Below are the code and all the weights of a small trained network. Each question names an input and a class and asks about switching units off, where a switched-off unit gives its printed mean instead of its output.

import numpy as np


def w(rows, s, z=0):
    codes = np.array(rows[::2]) - 128.0
    scale = np.full(codes.shape[1], s)
    scale[-1] = z or s
    return codes * scale


def norm(h):
    return h / np.sqrt((h * h).mean(-1, keepdims=True) + 1e-5)


def f(y):
    return np.maximum(y, 0)


def log_softmax(a):
    a = a - a.max(-1, keepdims=True)
    return a - np.log(np.exp(a).sum(-1, keepdims=True))


def net(x, mask):
    res = np.array(x, float).reshape(1, 8) / 4 @ E
    u = 0
    for l in range(4):
        y = f(norm(res) @ A[l][:, :-1].T + A[l][:, -1])
        res = res + np.where(mask[u : u + 6], y, B[l][:, -1]) @ B[l][:, :-1]
        u += 6
    return log_softmax(norm(res)[-1] @ U[:, :-1].T + U[:, -1])


A, B = {}, {}
E = w([
[131,128,127,127,130,128,127],'x0',
[126,128,129,128,128,127,129],'x1',
[127,129,130,130,122,128,130],'x2',
[127,128,127,129,128,128,128],'x3',
[66,186,84,117,126,232,135],'x4',
[181,198,246,141,147,153,89],'x5',
[132,127,126,127,127,130,128],'x6',
[146,78,94,253,153,135,59],'x7',
],0.0062)
A[0] = w([
[144,122,156,168,149,158,76,59],'0.n0',
[132,37,110,90,157,47,148,3],'0.n1',
[126,107,161,73,131,65,154,30],'0.n2',
[69,100,92,2,106,85,178,112],'0.n3',
[159,164,206,63,120,155,197,102],'0.n4',
[116,94,85,116,91,126,127,194],'0.n5',
],0.0067,0.0029)
B[0] = w([
[132,150,136,154,68,112,254,193],'0.n0',
[149,238,67,208,2,52,116,200],'0.n1',
[201,216,138,105,31,53,127,183],'0.n2',
[236,184,159,233,121,211,234,254],'0.n3',
[65,70,80,91,143,83,30,244],'0.n4',
[126,135,84,142,201,108,158,196],'0.n5',
],0.0053,0.0046)
A[1] = w([
[135,149,164,131,145,152,103,110],'1.n0',
[97,160,163,31,92,94,56,74],'1.n1',
[80,172,152,6,135,157,112,3],'1.n2',
[101,65,18,166,114,95,135,97],'1.n3',
[190,102,138,125,124,1,130,197],'1.n4',
[86,149,112,126,150,159,101,124],'1.n5',
],0.006,0.0036)
B[1] = w([
[123,136,79,140,76,121,96,158],'1.n0',
[143,118,96,30,185,140,92,180],'1.n1',
[85,39,218,157,47,189,94,165],'1.n2',
[47,148,155,61,146,81,51,190],'1.n3',
[141,114,141,125,147,3,177,255],'1.n4',
[114,102,135,139,51,99,162,157],'1.n5',
],0.0056,0.0058)
A[2] = w([
[231,58,213,138,91,49,65,76],'2.n0',
[233,94,141,184,126,82,182,87],'2.n1',
[146,155,161,120,170,193,67,123],'2.n2',
[179,129,132,3,211,65,68,3],'2.n3',
[74,130,121,120,68,91,97,114],'2.n4',
[83,73,157,63,90,177,67,32],'2.n5',
],0.0055,0.004)
B[2] = w([
[109,64,173,126,219,181,253,254],'2.n0',
[68,119,203,134,82,175,106,238],'2.n1',
[123,139,118,121,24,112,111,172],'2.n2',
[205,162,83,40,171,56,184,172],'2.n3',
[154,107,128,92,191,140,107,169],'2.n4',
[116,198,242,65,79,225,95,164],'2.n5',
],0.0061,0.0045)
A[3] = w([
[152,85,139,140,131,2,136,63],'3.n0',
[77,121,99,139,149,88,92,137],'3.n1',
[70,95,57,111,182,183,79,3],'3.n2',
[148,191,155,136,65,142,108,168],'3.n3',
[94,159,94,196,110,204,41,103],'3.n4',
[137,143,105,78,139,236,190,110],'3.n5',
],0.0077,0.0035)
B[3] = w([
[112,167,60,127,140,248,12,254],'3.n0',
[66,43,156,95,124,90,100,174],'3.n1',
[104,59,229,56,48,125,254,164],'3.n2',
[147,149,44,173,95,93,77,220],'3.n3',
[177,156,128,81,74,52,220,216],'3.n4',
[106,83,113,164,244,178,64,202],'3.n5',
],0.0067,0.0053)
U = w([
[186,203,87,182,50,92,171,255],'0',
[79,85,68,162,163,80,7,107],'1',
[180,137,171,35,183,70,121,96],'2',
[144,83,231,210,160,141,138,115],'3',
[114,140,57,159,201,233,165,109],'4',
[53,53,129,78,81,99,193,87],'5',
[102,165,146,71,81,210,28,81],'6',
],0.016,0.0028)

Each question gives the input, the list of numbers given to net, and the class t.
The units are the neurons (one row each of A and B). Each row of codes is followed by its name. A weight is (code - 128) times the scale printed after its matrix; where a second scale follows, it is the last column's (A, B and U).
mask holds one flag per neuron, layer by layer. A switched-off neuron (its flag False) gives its mean, the last column of its row in B, instead of its output. The means were averaged over made-up inputs and are rounded, as every weight is.
A unit's drop is (log p(t) with every unit on - log p(t) with that unit switched off) / (log p(t) with every unit on - log p(t) with every unit switched off).
The circuit of an input: a set's keep is (log p(t) with only the set's units on - log p(t) with every unit switched off) / (log p(t) with every unit on - log p(t) with every unit switched off). Starting from the 12 units with the biggest drops (on a tie, the unit counted first), units are removed one at a time, each time the one whose removal leaves the highest keep (on an exact tie, the one counted first), for as long as the keep stays at least 0.8.
units of the circuit, in order: the units of the circuit, biggest drop first
k most important neurons: the k neurons with the biggest drops, biggest first
drop when u is switched off: that unit's drop, to one decimal
input [0,-5,-8,0,-3,-6,0,0], class 0: units of the circuit, in order => (0.n1)
input [-3,6,2,6,1,-8,1,-2], class 4: units of the circuit, in order => (0.n3, 3.n5)
input [-6,-1,6,3,4,-2,-5,-8], class 4: units of the circuit, in order => (0.n3, 3.n5)
input [7,0,8,1,1,3,-7,8], class 0: 3 most important neurons => (1.n4, 3.n4, 0.n4)
input [-1,5,-5,7,3,1,-5,2], class 0: 2 most important neurons => (2.n0, 0.n4)
input [-4,5,5,1,8,-5,1,-7], class 4: 2 most important neurons => (0.n3, 3.n5)
input [-2,4,3,1,2,-7,-1,0], class 4: 4 most important neurons => (0.n3, 0.n4, 1.n4, 3.n5)
input [6,-5,1,8,4,0,-2,-7], class 4: 3 most important neurons => (0.n3, 3.n5, 1.n3)
input [-4,6,-3,-5,8,-4,-2,1], class 5: 2 most important neurons => (3.n2, 2.n0)
input [3,3,-3,3,1,-4,0,-8], class 4: 3 most important neurons => (0.n3, 3.n5, 1.n4)
input [-2,8,1,3,2,0,6,-1], class 4: 3 most important neurons => (3.n5, 0.n3, 0.n1)
input [-6,4,6,-8,0,1,0,7], class 3: 2 most important neurons => (0.n4, 0.n3)
input [-2,3,-6,-4,1,7,3,2], class 0: 2 most important neurons => (1.n4, 2.n2)
input [-4,-7,-5,-2,3,-6,-4,4], class 5: units of the circuit, in order => (3.n2)
input [8,6,-3,-5,4,-1,-8,-3], class 4: 2 most important neurons => (0.n3, 3.n5)
input [2,6,6,5,7,-1,-8,7], class 5: drop when 0.n3 is switched off => 0.3
input [-8,-1,-4,-1,4,-8,-5,-5], class 4: drop when 0.n3 is switched off => 0.7
input [-2,-6,-4,-6,3,-6,-8,3], class 5: drop when 3.n2 is switched off => 0.2
